Below is a small trained network, with its code and all its weights. Each question gives an input and a class and asks what happens when units are switched off, that is, made to give their printed mean instead of their output.

import numpy as np


def w(rows, s, z=0):
    codes = np.array(rows[::2]) - 128.0
    scale = np.full(codes.shape[1], s)
    scale[-1] = z or s
    return codes * scale


def f(y):
    return y / 2 * (1 + np.tanh(0.7978845608 * (y + 0.044715 * y**3)))


def log_softmax(a):
    a = a - a.max(-1, keepdims=True)
    return a - np.log(np.exp(a).sum(-1, keepdims=True))


def net(x, mask):
    res = np.array(x, float).reshape(1, 7) / 4 @ E
    y = f(res @ A[0][:, :-1].T + A[0][:, -1])
    res = res + np.where(mask, y, B[0][:, -1]) @ B[0][:, :-1]
    return log_softmax(res[-1] @ U[:, :-1].T + U[:, -1])


A, B = {}, {}
E = w([
[202,196,94,115,91,70,95,180,241,38],'x0',
[216,87,101,146,224,217,93,217,167,208],'x1',
[59,76,86,254,163,66,52,192,104,89],'x2',
[119,126,128,127,123,138,131,136,134,126],'x3',
[124,124,128,129,126,132,131,132,129,124],'x4',
[120,129,129,124,129,127,129,130,131,129],'x5',
[127,128,128,129,124,132,125,128,126,128],'x6',
],0.0057)
A[0] = w([
[208,164,135,121,88,72,100,173,233,50,10],'n1',
[87,97,156,138,144,178,134,82,59,179,2],'n2',
[210,133,127,139,160,160,85,175,143,170,166],'n3',
[96,128,108,215,136,96,87,157,126,100,106],'n4',
[105,126,118,214,129,99,88,160,118,101,103],'n5',
[155,102,108,146,133,104,139,134,91,97,149],'n6',
[194,114,124,137,162,193,129,207,151,154,147],'n7',
[91,159,139,107,30,48,138,70,100,61,185],'n8',
[128,90,143,140,150,131,160,109,102,132,94],'n9',
[199,171,129,2,91,185,147,62,147,142,114],'n10',
],0.012,0.0014)
B[0] = w([
[113,143,81,115,122,145,134,118,2,149,244],'n1',
[129,163,71,111,112,131,126,136,52,118,195],'n2',
[93,130,131,124,123,160,128,93,182,113,206],'n3',
[167,113,163,127,126,90,135,163,144,138,207],'n4',
[162,116,170,124,133,103,143,163,140,139,201],'n5',
[127,122,132,123,120,131,132,141,142,130,141],'n6',
[102,138,134,128,124,140,125,69,188,108,214],'n7',
[104,128,127,130,145,183,117,79,221,122,226],'n8',
[139,136,120,126,119,127,120,117,105,122,145],'n9',
[159,95,169,158,136,66,123,198,137,131,230],'n10',
],0.017,0.011)
U = w([
[70,134,138,131,133,185,118,40,230,85,253],'0',
[201,73,218,163,135,61,145,241,144,151,129],'1',
[111,172,37,98,105,153,136,120,2,142,20],'2',
],0.0078,0.0003)

Each question gives the input, the list of numbers given to net, and the class t.
The units are the neurons (one row each of A and B). Each row of codes is followed by its name. A weight is (code - 128) times the scale printed after its matrix; where a second scale follows, it is the last column's (A, B and U).
mask holds one flag per neuron, in row order. A switched-off neuron (its flag False) gives its mean, the last column of its row in B, instead of its output. The means were averaged over made-up inputs and are rounded, as every weight is.
A unit's drop is (log p(t) with every unit on - log p(t) with that unit switched off) / (log p(t) with every unit on - log p(t) with every unit switched off).
The circuit of an input: a set's keep is (log p(t) with only the set's units on - log p(t) with every unit switched off) / (log p(t) with every unit on - log p(t) with every unit switched off). Starting from all 10 units, units are removed one at a time, each time the one whose removal leaves the highest keep (on an exact tie, the one counted first), for as long as the keep stays at least 0.8.
units of the circuit, in order: the units of the circuit, biggest drop first
most important unit: the unit with the biggest drop
top k neurons: the k neurons with the biggest drops, biggest first
drop when u is switched off: that unit's drop, to one decimal
input [6,7,3,-1,5,6,-4], class 0: units of the circuit, in order	[n7]
input [-2,-7,8,4,1,1,-5], class 1: top 2 neurons	[n4 n5]
input [3,4,3,-7,-4,2,3], class 0: top 2 neurons	[n10 n3]
input [-5,-4,6,-5,-2,-8,-5], class 1: top 3 neurons	[n1 n4 n5]
input [6,1,4,0,2,-1,0], class 2: top 2 neurons	[n1 n10]
input [2,8,-7,-8,-7,-4,-5], class 0: top 3 neurons	[n7 n3 n4]
input [7,8,-7,-7,-3,-6,-3], class 0: top 3 neurons	[n7 n3 n4]
input [4,3,3,-7,-4,5,-2], class 2: top 2 neurons	[n10 n8]
input [-3,-2,-5,-4,7,-5,-7], class 1: top 2 neurons	[n10 n1]
input [-2,1,0,-3,-3,5,-2], class 2: units of the circuit, in order	[n8 n10]
input [3,2,1,6,2,-2,-8], class 2: top 3 neurons	[n8 n10 n1]
input [-4,6,5,0,4,-3,6], class 0: top 2 neurons	[n10 n7]
input [0,-3,-5,2,5,8,-4], class 1: top 3 neurons	[n10 n7 n3]
input [8,-6,0,-7,-1,-4,-2], class 2: most important unit	n1
input [-6,1,-6,-1,8,4,8], class 1: top 2 neurons	[n10 n1]
input [-4,6,-1,-3,-4,-8,-4], class 0: top 2 neurons	[n1 n7]
input [6,-2,5,-7,-3,7,-5], class 2: top 2 neurons	[n1 n10]
input [3,7,-5,-1,1,-4,-7], class 0: drop when n7 is switched off	1.6
input [7,-1,-6,3,1,3,-6], class 2: drop when n1 is switched off	4.7
input [6,-3,-4,-2,6,-3,7], class 2: drop when n10 is switched off	0.0
input [-3,1,-7,-1,8,2,-8], class 1: drop when n10 is switched off	0.6
input [6,2,-5,3,-1,8,-8], class 2: units of the circuit, in order	[n1]
